Below is a small trained network, with its code and all its weights. Each question gives an input and a class and asks what happens when units are switched off, that is, made to give their printed mean instead of their output.

import numpy as np


def w(rows, s, z=0):
    codes = np.array(rows[::2]) - 128.0
    scale = np.full(codes.shape[1], s)
    scale[-1] = z or s
    return codes * scale


def norm(h):
    return h / np.sqrt((h * h).mean(-1, keepdims=True) + 1e-5)


def f(y):
    return y / 2 * (1 + np.tanh(0.7978845608 * (y + 0.044715 * y**3)))


def log_softmax(a):
    a = a - a.max(-1, keepdims=True)
    return a - np.log(np.exp(a).sum(-1, keepdims=True))


def net(x, mask):
    res = np.array(x, float).reshape(1, 7) / 4 @ E
    u = 0
    for l in range(4):
        y = f(norm(res) @ A[l][:, :-1].T + A[l][:, -1])
        res = res + np.where(mask[u : u + 4], y, B[l][:, -1]) @ B[l][:, :-1]
        u += 4
    return log_softmax(norm(res)[-1] @ U[:, :-1].T + U[:, -1])


A, B = {}, {}
E = w([
[102,102,37,174,97,13,126],'x0',
[143,91,74,126,97,104,136],'x1',
[143,183,134,132,89,91,73],'x2',
[183,107,102,179,39,126,173],'x3',
[139,149,175,254,157,127,165],'x4',
[139,213,110,138,104,158,195],'x5',
[146,12,104,138,157,53,162],'x6',
],0.0035)
A[0] = w([
[88,135,95,115,160,112,144,85],'L0N1',
[154,255,37,47,84,185,128,2],'L0N2',
[72,93,91,104,189,60,65,42],'L0N3',
[89,207,168,249,137,126,186,46],'L0N4',
],0.0047,0.0035)
B[0] = w([
[123,147,141,125,136,121,157,104],'L0N1',
[45,124,135,51,2,145,216,209],'L0N2',
[50,138,114,103,156,109,87,211],'L0N3',
[97,211,131,179,185,86,175,252],'L0N4',
],0.006,0.0012)
A[1] = w([
[182,1,100,136,176,107,225,58],'L1N1',
[137,8,130,83,109,164,138,4],'L1N2',
[176,90,94,192,18,34,127,31],'L1N3',
[180,181,245,95,141,226,61,43],'L1N4',
],0.0048,0.0033)
B[1] = w([
[181,124,1,82,155,209,219,242],'L1N1',
[158,209,92,185,167,136,217,139],'L1N2',
[221,92,166,177,56,138,11,249],'L1N3',
[179,91,249,75,178,204,50,245],'L1N4',
],0.0058,0.0014)
A[2] = w([
[180,99,46,213,67,73,106,16],'L2N1',
[89,104,109,69,201,46,72,113],'L2N2',
[254,86,103,210,47,98,51,3],'L2N3',
[70,174,210,116,94,117,32,121],'L2N4',
],0.0052,0.0045)
B[2] = w([
[192,74,238,147,74,156,97,212],'L2N1',
[96,108,110,178,131,102,48,230],'L2N2',
[170,114,95,181,2,57,85,236],'L2N3',
[184,87,95,115,152,158,200,249],'L2N4',
],0.0073,0.002)
A[3] = w([
[128,251,163,252,180,90,172,16],'L3N1',
[75,115,128,48,54,160,110,153],'L3N2',
[189,108,253,113,168,202,85,2],'L3N3',
[227,73,163,196,55,75,97,4],'L3N4',
],0.0066,0.0043)
B[3] = w([
[215,235,204,255,204,30,168,213],'L3N1',
[57,194,172,153,75,91,184,202],'L3N2',
[194,99,200,65,121,177,2,207],'L3N3',
[170,87,121,202,29,118,61,255],'L3N4',
],0.0079,0.0032)
U = w([
[204,115,238,22,202,247,30,177],'0',
[235,37,96,225,17,89,51,114],'1',
[33,227,159,39,26,140,225,182],'2',
[208,245,214,231,221,62,182,175],'3',
[12,48,54,110,223,31,23,7],'4',
[214,49,17,86,222,225,240,68],'5',
],0.011,0.0021)

Each question gives the input, the list of numbers given to net, and the class t.
The units are the neurons (one row each of A and B). Each row of codes is followed by its name. A weight is (code - 128) times the scale printed after its matrix; where a second scale follows, it is the last column's (A, B and U).
mask holds one flag per neuron, layer by layer. A switched-off neuron (its flag False) gives its mean, the last column of its row in B, instead of its output. The means were averaged over made-up inputs and are rounded, as every weight is.
A unit's drop is (log p(t) with every unit on - log p(t) with that unit switched off) / (log p(t) with every unit on - log p(t) with every unit switched off).
The circuit of an input: a set's keep is (log p(t) with only the set's units on - log p(t) with every unit switched off) / (log p(t) with every unit on - log p(t) with every unit switched off). Starting from the 12 units with the biggest drops (on a tie, the unit counted first), units are removed one at a time, each time the one whose removal leaves the highest keep (on an exact tie, the one counted first), for as long as the keep stays at least 0.8.
units of the circuit, in order: the units of the circuit, biggest drop first
most important unit: the unit with the biggest drop
top k neurons: the k neurons with the biggest drops, biggest first
k most important neurons of layer l: the k neurons of layer l with the biggest drops, biggest first
drop of u: that unit's drop, to one decimal
input [-3,2,-1,6,8,-5,-2], class 3: units of the circuit, in order	(L0N4; L3N1)
input [-6,0,-3,-6,6,-4,8], class 5: top 3 neurons	(L1N1; L2N1; L1N3)
input [-3,2,-1,5,6,-1,-2], class 3: units of the circuit, in order	(L0N4)
input [-6,6,-2,-5,3,8,5], class 5: units of the circuit, in order	(L1N1; L3N1)
input [-1,-1,-3,-1,-1,-6,3], class 4: top 3 neurons	(L0N3; L2N2; L2N4)
input [4,2,4,-4,-2,3,8], class 4: top 2 neurons	(L0N3; L2N3)
input [8,2,-3,-8,4,2,-1], class 4: top 3 neurons	(L0N3; L2N2; L1N2)
input [-1,7,-4,-2,-6,-2,6], class 5: top 2 neurons	(L1N1; L1N2)
input [2,-8,-1,-1,-5,-2,-7], class 2: top 2 neurons	(L0N2; L3N2)
input [-5,2,1,-1,5,0,-4], class 0: top 2 neurons	(L1N4; L3N3)
input [0,-4,8,-8,-8,2,2], class 2: top 2 neurons	(L3N2; L0N2)
input [-3,0,7,-8,-7,-6,2], class 4: top 2 neurons	(L2N2; L0N3)
input [-5,1,-4,4,-8,3,4], class 5: 2 most important neurons of layer 1	(L1N2; L1N1)
input [-2,7,5,0,1,5,-2], class 2: units of the circuit, in order	(L0N2)
input [-7,0,7,-2,2,7,1], class 0: top 2 neurons	(L1N4; L3N3)
input [-7,3,-8,3,-8,7,4], class 2: 2 most important neurons of layer 3	(L3N2; L3N3)
input [-7,3,7,-2,6,-2,-2], class 0: drop of L1N4	0.3
input [-7,3,6,5,-6,5,-2], class 2: drop of L0N2	1.3
input [7,-3,-8,0,-3,-2,-2], class 4: drop of L0N3	0.3
input [3,-8,-6,-7,-8,-4,-3], class 4: most important unit	L2N2
input [3,-8,-1,-6,-2,-4,-1], class 4: top 2 neurons	(L0N3; L2N2)
